Here is a tiny trained network, its code and every weight. The questions are about switching its units off for an input and a target symbol, where a switched-off unit gives its printed mean instead of its output.

import numpy as np


def w(rows, s, z=0):
    codes = np.array(rows[::2]) - 128.0
    scale = np.full(codes.shape[1], s)
    scale[-1] = z or s
    return codes * scale


def norm(h):
    return h / np.sqrt((h * h).mean(-1, keepdims=True) + 1e-5)


def f(y):
    return np.maximum(y, 0)


def softmax(a):
    e = np.exp(a - a.max(-1, keepdims=True))
    return e / e.sum(-1, keepdims=True)


def log_softmax(a):
    a = a - a.max(-1, keepdims=True)
    return a - np.log(np.exp(a).sum(-1, keepdims=True))


def net(x, mask):
    ids = ['αβγδεζηλμπτφψ'.index(c) for c in x.split()]
    T = len(ids)
    res = E[ids] + P[:T]
    u = 0
    for l in range(2):
        q, k, v = (norm(res) @ M[l].T for M in (Q, K, V))
        z = softmax(np.where(np.tri(T) > 0, q @ k.T / 3**0.5, -1e9)) @ v
        res = res + np.where(mask[u], z, O[l][:, -1]) @ O[l][:, :-1]
        u += 1
        y = f(norm(res) @ A[l][:, :-1].T + A[l][:, -1])
        res = res + np.where(mask[u : u + 16], y, B[l][:, -1]) @ B[l][:, :-1]
        u += 16
    return log_softmax(norm(res)[-1] @ U[:, :-1].T + U[:, -1])


Q, K, V, O, A, B = {}, {}, {}, {}, {}, {}
E = w([
[42,193,196,164,182,191],'α',
[64,40,82,59,172,30],'β',
[45,172,33,161,171,119],'γ',
[103,175,115,58,107,211],'δ',
[154,130,133,181,146,36],'ε',
[182,197,150,138,142,71],'ζ',
[75,154,122,95,168,128],'η',
[163,205,189,155,81,71],'λ',
[45,161,122,106,118,5],'μ',
[112,63,180,44,38,166],'π',
[136,124,120,176,133,177],'τ',
[7,100,143,232,159,160],'φ',
[106,73,73,146,166,164],'ψ',
],0.018)
P = w([
[135,30,158,75,236,134],'0',
[243,94,39,129,182,109],'1',
[251,95,59,130,162,102],'2',
[249,95,60,135,156,91],'3',
[245,97,79,137,142,101],'4',
[248,94,79,135,141,100],'5',
[253,97,77,129,133,95],'6',
[246,102,83,131,134,96],'7',
[251,89,83,133,131,90],'8',
[249,97,86,133,127,92],'9',
],0.0059)
Q[0] = w([
[183,85,82,99,83,97],'L0H0',
[136,119,181,157,104,172],'L0H0',
[184,147,100,81,248,93],'L0H0',
],0.011)
K[0] = w([
[138,42,193,239,141,173],'L0H0',
[232,104,201,189,161,153],'L0H0',
[15,123,159,42,254,85],'L0H0',
],0.006)
V[0] = w([
[137,165,121,109,97,71],'L0H0',
[7,154,18,139,148,167],'L0H0',
[255,147,234,64,96,71],'L0H0',
],0.0051)
O[0] = w([
[114,135,154,180,162,240,143],'L0H0',
[105,120,94,212,124,59,252],'L0H0',
[114,86,2,163,186,77,38],'L0H0',
],0.0066,0.0032)
A[0] = w([
[64,152,147,1,106,171,129],'L0N0',
[41,179,85,246,141,106,26],'L0N1',
[98,129,76,140,114,72,121],'L0N2',
[130,133,248,172,126,221,36],'L0N3',
[180,251,96,100,79,188,207],'L0N4',
[142,175,186,171,145,112,110],'L0N5',
[97,248,116,192,192,82,143],'L0N6',
[57,195,63,153,172,102,4],'L0N7',
[108,59,50,93,59,184,189],'L0N8',
[164,148,135,172,106,70,109],'L0N9',
[45,214,168,137,211,195,141],'L0N10',
[176,197,123,123,211,211,147],'L0N11',
[96,180,157,102,164,162,70],'L0N12',
[75,177,135,93,126,143,158],'L0N13',
[141,103,248,111,161,110,157],'L0N14',
[93,115,124,226,64,87,104],'L0N15',
],0.0082,0.0028)
B[0] = w([
[155,111,153,144,173,103,150],'L0N0',
[120,166,120,99,63,111,175],'L0N1',
[145,138,77,63,40,150,161],'L0N2',
[158,180,134,129,136,92,136],'L0N3',
[95,62,87,173,161,61,190],'L0N4',
[155,63,75,132,122,170,173],'L0N5',
[115,98,141,104,97,175,246],'L0N6',
[154,127,104,96,66,153,174],'L0N7',
[157,177,222,169,74,31,152],'L0N8',
[98,84,144,155,134,180,186],'L0N9',
[129,122,102,155,129,178,176],'L0N10',
[124,101,155,123,59,107,180],'L0N11',
[116,173,115,111,161,212,144],'L0N12',
[255,108,67,219,133,140,151],'L0N13',
[74,159,90,108,159,132,155],'L0N14',
[162,172,133,108,186,121,155],'L0N15',
],0.0068,0.011)
Q[1] = w([
[10,149,98,21,111,155],'L1H0',
[90,206,134,101,107,174],'L1H0',
[139,124,98,187,145,170],'L1H0',
],0.013)
K[1] = w([
[100,135,22,115,31,110],'L1H0',
[194,252,89,138,34,156],'L1H0',
[95,118,93,166,214,177],'L1H0',
],0.012)
V[1] = w([
[255,193,130,85,171,138],'L1H0',
[168,41,84,155,85,131],'L1H0',
[149,224,164,217,139,77],'L1H0',
],0.0083)
O[1] = w([
[138,90,55,86,31,234,253],'L1H0',
[34,83,32,154,252,59,220],'L1H0',
[138,255,38,240,70,199,42],'L1H0',
],0.0086,0.0041)
A[1] = w([
[185,76,186,49,90,153,251],'L1N0',
[149,80,111,53,185,77,123],'L1N1',
[122,125,68,88,61,89,168],'L1N2',
[147,113,102,157,96,106,103],'L1N3',
[161,226,216,156,94,101,70],'L1N4',
[102,131,165,154,93,196,122],'L1N5',
[121,144,199,50,67,105,98],'L1N6',
[112,107,219,153,236,111,160],'L1N7',
[170,57,52,65,106,120,126],'L1N8',
[96,93,96,103,146,63,166],'L1N9',
[79,185,122,204,191,81,218],'L1N10',
[146,151,44,176,150,184,200],'L1N11',
[70,140,101,66,115,60,127],'L1N12',
[40,246,167,103,99,96,95],'L1N13',
[156,165,111,108,172,58,139],'L1N14',
[145,94,132,133,77,89,140],'L1N15',
],0.011,0.0029)
B[1] = w([
[86,103,184,143,97,84,208],'L1N0',
[91,138,155,168,35,159,204],'L1N1',
[192,127,135,83,184,86,203],'L1N2',
[98,180,108,87,96,158,157],'L1N3',
[83,66,111,24,196,172,140],'L1N4',
[129,131,108,91,227,123,139],'L1N5',
[116,188,170,255,91,111,142],'L1N6',
[215,144,6,90,127,109,153],'L1N7',
[61,102,137,103,153,186,249],'L1N8',
[145,117,143,171,126,197,193],'L1N9',
[39,148,212,117,123,175,159],'L1N10',
[147,146,170,78,108,39,184],'L1N11',
[182,153,97,121,140,100,169],'L1N12',
[62,76,47,189,78,135,139],'L1N13',
[155,181,119,155,126,172,148],'L1N14',
[125,188,131,115,191,118,169],'L1N15',
],0.008,0.014)
U = w([
[112,172,161,83,232,193,167],'α',
[79,43,133,114,239,9,1],'β',
[110,129,20,50,123,105,53],'γ',
[171,146,150,143,228,96,211],'δ',
[171,57,108,161,110,119,119],'ε',
[186,76,147,140,165,73,174],'ζ',
[58,38,146,59,120,170,104],'η',
[127,103,60,194,159,205,153],'λ',
[76,185,105,166,72,89,199],'μ',
[114,101,252,146,94,71,73],'π',
[169,157,136,93,53,194,77],'τ',
[1,127,111,178,209,120,89],'φ',
[178,146,198,48,142,125,113],'ψ',
],0.014,0.0038)

Each question gives the input, a string of symbols that net reads in full, and the target symbol t.
The units are the heads (3 rows each of Q, K, V and O) and the neurons (one row each of A and B). Each row of codes is followed by its name. A weight is (code - 128) times the scale printed after its matrix; where a second scale follows, it is the last column's (O, A, B and U).
mask holds one flag per unit, layer by layer, with each layer's heads first. A switched-off unit (its flag False) gives its mean, the last column of its rows in O or B, instead of its output. The means were averaged over made-up inputs and are rounded, as every weight is.
A unit's drop is (log p(t) with every unit on - log p(t) with that unit switched off) / (log p(t) with every unit on - log p(t) with every unit switched off).
The circuit of an input: a set's keep is (log p(t) with only the set's units on - log p(t) with every unit switched off) / (log p(t) with every unit on - log p(t) with every unit switched off). Starting from the 12 units with the biggest drops (on a tie, the unit counted first), units are removed one at a time, each time the one whose removal leaves the highest keep (on an exact tie, the one counted first), for as long as the keep stays at least 0.8.
circuit, biggest first: the units of the circuit, biggest drop first
k most important neurons: the k neurons with the biggest drops, biggest first
top k neurons in layer l: the k neurons of layer l with the biggest drops, biggest first
drop when u is switched off: that unit's drop, to one decimal
input π γ ψ η ε η γ γ ε δ, target ε: 2 most important neurons	(L0N0 L0N4)
input λ ζ ε ζ δ ψ η λ ε, target β: circuit, biggest first	(L1H0)
input γ η η ζ μ π η δ, target μ: top 2 neurons in layer 1	(L1N11 L1N8)
input λ ζ λ γ ε, target β: top 2 neurons in layer 0	(L0N2 L0N1)
input π ζ ζ ζ π ψ ε, target ε: top 4 neurons in layer 1	(L1N7 L1N1 L1N2 L1N11)
input λ α α ζ η δ, target β: circuit, biggest first	(L0N4 L1H0)
input ψ η ζ, target δ: 3 most important neurons	(L1N7 L0N8 L1N8)
input τ γ ζ η ε η γ ζ, target τ: 3 most important neurons	(L0N3 L0N2 L0N6)
input φ β γ τ, target α: 2 most important neurons	(L1N4 L1N10)
input δ γ μ λ ζ, target γ: 4 most important neurons	(L0N13 L0N0 L0N8 L0N6)
input τ ζ ζ, target τ: 4 most important neurons	(L0N3 L0N6 L0N2 L0N7)
input τ φ λ ζ τ, target τ: 2 most important neurons	(L0N3 L0N1)
input γ δ τ η η α, target α: 3 most important neurons	(L1N5 L0N10 L0N13)
input π γ μ ψ ζ, target ε: 3 most important neurons	(L0N0 L1N7 L0N8)
input μ ψ λ ζ φ ε ζ ζ δ, target φ: top 2 neurons in layer 0	(L0N4 L0N5)
input δ η γ τ ε δ, target γ: top 4 neurons in layer 0	(L0N13 L0N8 L0N6 L0N0)
input ψ γ γ ε β ε, target δ: top 2 neurons in layer 1	(L1N7 L1N8)
input τ ε η δ η ζ τ, target τ: 4 most important neurons	(L0N3 L0N2 L0N6 L0N14)
input π η η ζ, target ε: 4 most important neurons	(L1N7 L0N8 L1N1 L1N2)
input β η π η ζ λ δ, target ζ: 2 most important neurons	(L0N4 L1N7)
input η γ δ γ τ, target π: 2 most important neurons	(L0N4 L0N14)
input β ζ τ γ γ φ ζ ψ δ, target ζ: top 2 neurons in layer 0	(L0N0 L0N4)
input α γ ε ζ η π, target π: most important neuron	(L0N8)
input π γ ζ γ η λ, target ε: top 2 neurons in layer 0	(L0N0 L0N8)
input γ α γ φ α δ ζ ζ τ ζ, target μ: top 2 neurons in layer 0	(L0N1 L0N4)
input β η γ, target γ: top 2 neurons in layer 0	(L0N1 L0N7)
input μ δ μ ζ φ λ, target φ: top neuron in layer 1	(L1N10)
input β β η γ ε ζ ζ ζ, target ζ: drop when L1H0 is switched off	2.2
